Below is a small trained network, with its code and all its weights. Each question gives an input and a class and asks what happens when units are switched off, that is, made to give their printed mean instead of their output.

import numpy as np


def w(rows, s, z=0):
    codes = np.array(rows[::2]) - 128.0
    scale = np.full(codes.shape[1], s)
    scale[-1] = z or s
    return codes * scale


def f(y):
    return np.maximum(y, 0)


def log_softmax(a):
    a = a - a.max(-1, keepdims=True)
    return a - np.log(np.exp(a).sum(-1, keepdims=True))


def net(x, mask):
    res = np.array(x, float).reshape(1, 5) / 4 @ E
    y = f(res @ A[0][:, :-1].T + A[0][:, -1])
    res = res + np.where(mask, y, B[0][:, -1]) @ B[0][:, :-1]
    return log_softmax(res[-1] @ U[:, :-1].T + U[:, -1])


A, B = {}, {}
E = w([
[176,187,108,119,93],'x0',
[93,78,254,191,107],'x1',
[85,206,127,121,190],'x2',
[99,66,136,82,107],'x3',
[147,219,125,190,75],'x4',
],0.0095)
A[0] = w([
[77,82,114,135,167,140],'N1',
[114,51,89,124,230,236],'N2',
[140,74,199,162,97,52],'N3',
[118,99,160,180,71,36],'N4',
[1,154,169,114,226,43],'N5',
[117,136,134,117,113,5],'N6',
[137,88,93,19,97,5],'N7',
[113,245,156,66,5,251],'N8',
[51,152,180,46,114,236],'N9',
[219,154,76,152,137,163],'N10',
[72,189,136,167,164,248],'N11',
[112,113,126,255,191,250],'N12',
],0.0083,0.0018)
B[0] = w([
[104,89,106,120,64,190],'N1',
[100,133,87,91,111,241],'N2',
[144,122,137,123,152,211],'N3',
[144,109,109,149,159,187],'N4',
[131,124,155,85,130,219],'N5',
[126,82,144,126,48,128],'N6',
[157,107,185,121,128,208],'N7',
[165,137,127,130,255,254],'N8',
[105,97,66,180,175,198],'N9',
[160,160,143,114,147,214],'N10',
[58,171,137,134,111,221],'N11',
[97,118,203,85,88,216],'N12',
],0.0083,0.0065)
U = w([
[190,116,254,229,202,109],'0',
[129,156,119,170,13,5],'1',
[212,202,126,119,114,135],'2',
[137,155,103,113,111,199],'3',
[177,105,153,88,127,109],'4',
[72,180,235,131,104,211],'5',
[124,190,96,71,94,196],'6',
[108,21,93,149,84,124],'7',
],0.008,0.0018)

Each question gives the input, the list of numbers given to net, and the class t.
The units are the neurons (one row each of A and B). Each row of codes is followed by its name. A weight is (code - 128) times the scale printed after its matrix; where a second scale follows, it is the last column's (A, B and U).
mask holds one flag per neuron, in row order. A switched-off neuron (its flag False) gives its mean, the last column of its row in B, instead of its output. The means were averaged over made-up inputs and are rounded, as every weight is.
A unit's drop is (log p(t) with every unit on - log p(t) with that unit switched off) / (log p(t) with every unit on - log p(t) with every unit switched off).
The circuit of an input: a set's keep is (log p(t) with only the set's units on - log p(t) with every unit switched off) / (log p(t) with every unit on - log p(t) with every unit switched off). Starting from all 12 units, units are removed one at a time, each time the one whose removal leaves the highest keep (on an exact tie, the one counted first), for as long as the keep stays at least 0.8.
circuit, biggest first: the units of the circuit, biggest drop first
top k neurons: the k neurons with the biggest drops, biggest first
drop when u is switched off: that unit's drop, to one decimal
input [-7,7,-3,-6,-2], class 5: top 2 neurons : [N12; N8]
input [-5,0,8,-7,-8], class 6: top 2 neurons : [N2; N7]
input [-5,0,7,7,-8], class 7: top 2 neurons : [N9; N1]
input [-6,7,-1,-4,-8], class 7: circuit, biggest first : [N1; N2]
input [1,1,-5,0,8], class 0: circuit, biggest first : [N8; N2]
input [-5,7,2,-4,-6], class 5: circuit, biggest first : [N12; N8]
input [-8,-6,8,7,-4], class 7: circuit, biggest first : [N9; N1]
input [8,2,-2,-3,2], class 0: top 2 neurons : [N8; N2]
input [-3,4,5,3,-8], class 7: circuit, biggest first : [N9; N1]
input [-3,5,5,-5,-5], class 5: drop when N3 is switched off : 0.0
input [4,6,1,7,3], class 0: drop when N4 is switched off : 0.1
input [-6,6,7,-8,-7], class 5: drop when N12 is switched off : 0.1
